Below are the code and all the weights of a small trained network. Each question names an input and a class and asks about switching units off, where a switched-off unit gives its printed mean instead of its output.

import numpy as np


def w(rows, s, z=0):
    codes = np.array(rows[::2]) - 128.0
    scale = np.full(codes.shape[1], s)
    scale[-1] = z or s
    return codes * scale


def f(y):
    return y / 2 * (1 + np.tanh(0.7978845608 * (y + 0.044715 * y**3)))


def log_softmax(a):
    a = a - a.max(-1, keepdims=True)
    return a - np.log(np.exp(a).sum(-1, keepdims=True))


def net(x, mask):
    res = np.array(x, float).reshape(1, 7) / 4 @ E
    y = f(res @ A[0][:, :-1].T + A[0][:, -1])
    res = res + np.where(mask, y, B[0][:, -1]) @ B[0][:, :-1]
    return log_softmax(res[-1] @ U[:, :-1].T + U[:, -1])


A, B = {}, {}
E = w([
[167,97,255,211,119,128,174],'x0',
[130,158,112,112,91,129,99],'x1',
[111,111,118,117,95,113,131],'x2',
[134,138,122,132,133,127,125],'x3',
[23,133,160,142,162,119,25],'x4',
[201,43,167,110,90,206,41],'x5',
[158,143,138,152,148,122,121],'x6',
],0.0073)
A[0] = w([
[49,162,113,136,46,98,204,187],'N0',
[221,116,121,74,154,144,142,52],'N1',
[156,142,124,146,98,216,105,4],'N2',
[85,102,133,72,179,127,78,197],'N3',
[171,91,121,119,138,180,106,72],'N4',
[36,97,190,148,181,148,93,117],'N5',
[156,19,157,92,112,196,72,15],'N6',
[141,136,215,113,127,222,125,111],'N7',
[202,60,50,125,90,133,198,75],'N8',
[81,144,102,157,176,99,184,97],'N9',
[189,120,181,117,167,122,160,25],'N10',
[166,75,169,108,81,155,82,46],'N11',
[92,101,143,135,168,90,79,91],'N12',
[111,145,3,103,163,153,122,128],'N13',
[82,215,146,212,97,127,173,110],'N14',
[166,121,216,255,104,145,140,106],'N15',
[171,116,88,130,126,159,188,42],'N16',
[38,126,168,139,160,115,6,103],'N17',
[126,188,81,93,123,203,77,122],'N18',
[108,55,91,231,137,87,23,117],'N19',
[169,70,44,108,159,187,58,107],'N20',
],0.0077,0.0038)
B[0] = w([
[142,80,229,92,181,183,82,233],'N0',
[95,216,103,42,81,116,162,153],'N1',
[143,154,115,42,206,138,182,125],'N2',
[193,140,111,188,45,174,109,201],'N3',
[81,167,141,45,136,119,153,147],'N4',
[172,205,163,155,55,137,163,206],'N5',
[58,56,112,23,239,130,188,200],'N6',
[102,74,171,157,150,98,124,177],'N7',
[147,238,193,115,83,200,161,197],'N8',
[132,131,165,62,195,209,152,202],'N9',
[97,163,151,153,39,91,182,146],'N10',
[37,142,103,108,213,108,139,172],'N11',
[122,178,138,18,92,94,147,155],'N12',
[66,56,112,171,111,32,94,217],'N13',
[83,86,103,118,239,41,125,211],'N14',
[14,79,119,195,86,93,114,254],'N15',
[144,170,156,33,60,142,161,148],'N16',
[226,201,139,91,2,136,202,241],'N17',
[102,85,146,203,95,108,95,170],'N18',
[108,206,172,6,160,163,213,183],'N19',
[41,45,108,140,167,58,125,186],'N20',
],0.0057,0.0051)
U = w([
[204,253,163,35,4,148,161,38],'0',
[142,145,165,95,92,121,73,250],'1',
[90,100,138,143,67,48,75,149],'2',
[103,140,154,49,176,86,99,7],'3',
[222,121,177,94,88,88,42,225],'4',
[144,162,118,145,78,194,98,138],'5',
],0.0066,0.0025)

Each question gives the input, the list of numbers given to net, and the class t.
The units are the neurons (one row each of A and B). Each row of codes is followed by its name. A weight is (code - 128) times the scale printed after its matrix; where a second scale follows, it is the last column's (A, B and U).
mask holds one flag per neuron, in row order. A switched-off neuron (its flag False) gives its mean, the last column of its row in B, instead of its output. The means were averaged over made-up inputs and are rounded, as every weight is.
A unit's drop is (log p(t) with every unit on - log p(t) with that unit switched off) / (log p(t) with every unit on - log p(t) with every unit switched off).
The circuit of an input: a set's keep is (log p(t) with only the set's units on - log p(t) with every unit switched off) / (log p(t) with every unit on - log p(t) with every unit switched off). Starting from the 12 units with the biggest drops (on a tie, the unit counted first), units are removed one at a time, each time the one whose removal leaves the highest keep (on an exact tie, the one counted first), for as long as the keep stays at least 0.8.
circuit, biggest first: the units of the circuit, biggest drop first
most important unit: the unit with the biggest drop
top k neurons: the k neurons with the biggest drops, biggest first
drop when u is switched off: that unit's drop, to one decimal
input [-2,4,7,4,8,1,-1], class 0: most important unit => N17
input [3,6,2,-3,1,8,-6], class 3: circuit, biggest first => (N6; N11)
input [-2,-2,-4,2,7,-1,-6], class 0: circuit, biggest first => (N17; N5)
input [7,5,3,-1,-3,-4,7], class 2: circuit, biggest first => (N15; N14)
input [-7,1,4,0,-3,8,-5], class 3: circuit, biggest first => (N6; N20)
input [8,7,-6,-2,3,8,6], class 2: top 2 neurons => (N15; N7)
input [-7,4,5,5,8,6,-6], class 0: top 2 neurons => (N17; N19)
input [-1,6,-7,-4,7,7,-5], class 0: top 2 neurons => (N17; N19)
input [-8,2,-2,8,3,0,-4], class 2: circuit, biggest first => (N13; N18)
input [-7,-5,-2,-7,1,4,-5], class 2: top 2 neurons => (N20; N13)
input [2,7,6,3,-1,7,-1], class 3: circuit, biggest first => (N6; N11; N17)
input [7,-7,6,1,8,-4,0], class 0: circuit, biggest first => (N17; N5)
input [-2,-6,6,3,8,7,-7], class 0: circuit, biggest first => (N17; N19)
input [8,-4,1,2,-7,5,-4], class 2: circuit, biggest first => (N15)
input [5,5,-3,1,-5,8,-1], class 3: top 2 neurons => (N6; N11)
input [-5,-8,5,-2,8,-7,6], class 0: top 2 neurons => (N17; N5)
input [1,0,-4,6,7,-4,4], class 0: top 2 neurons => (N17; N5)
input [-8,1,-5,-4,0,5,7], class 2: top 3 neurons => (N20; N13; N18)
input [8,-2,6,-4,-4,-3,1], class 2: drop when N7 is switched off => 0.0
input [8,7,-1,-5,-1,7,6], class 2: drop when N0 is switched off => 0.1
input [4,4,3,-6,8,3,-3], class 0: drop when N17 is switched off => 0.3
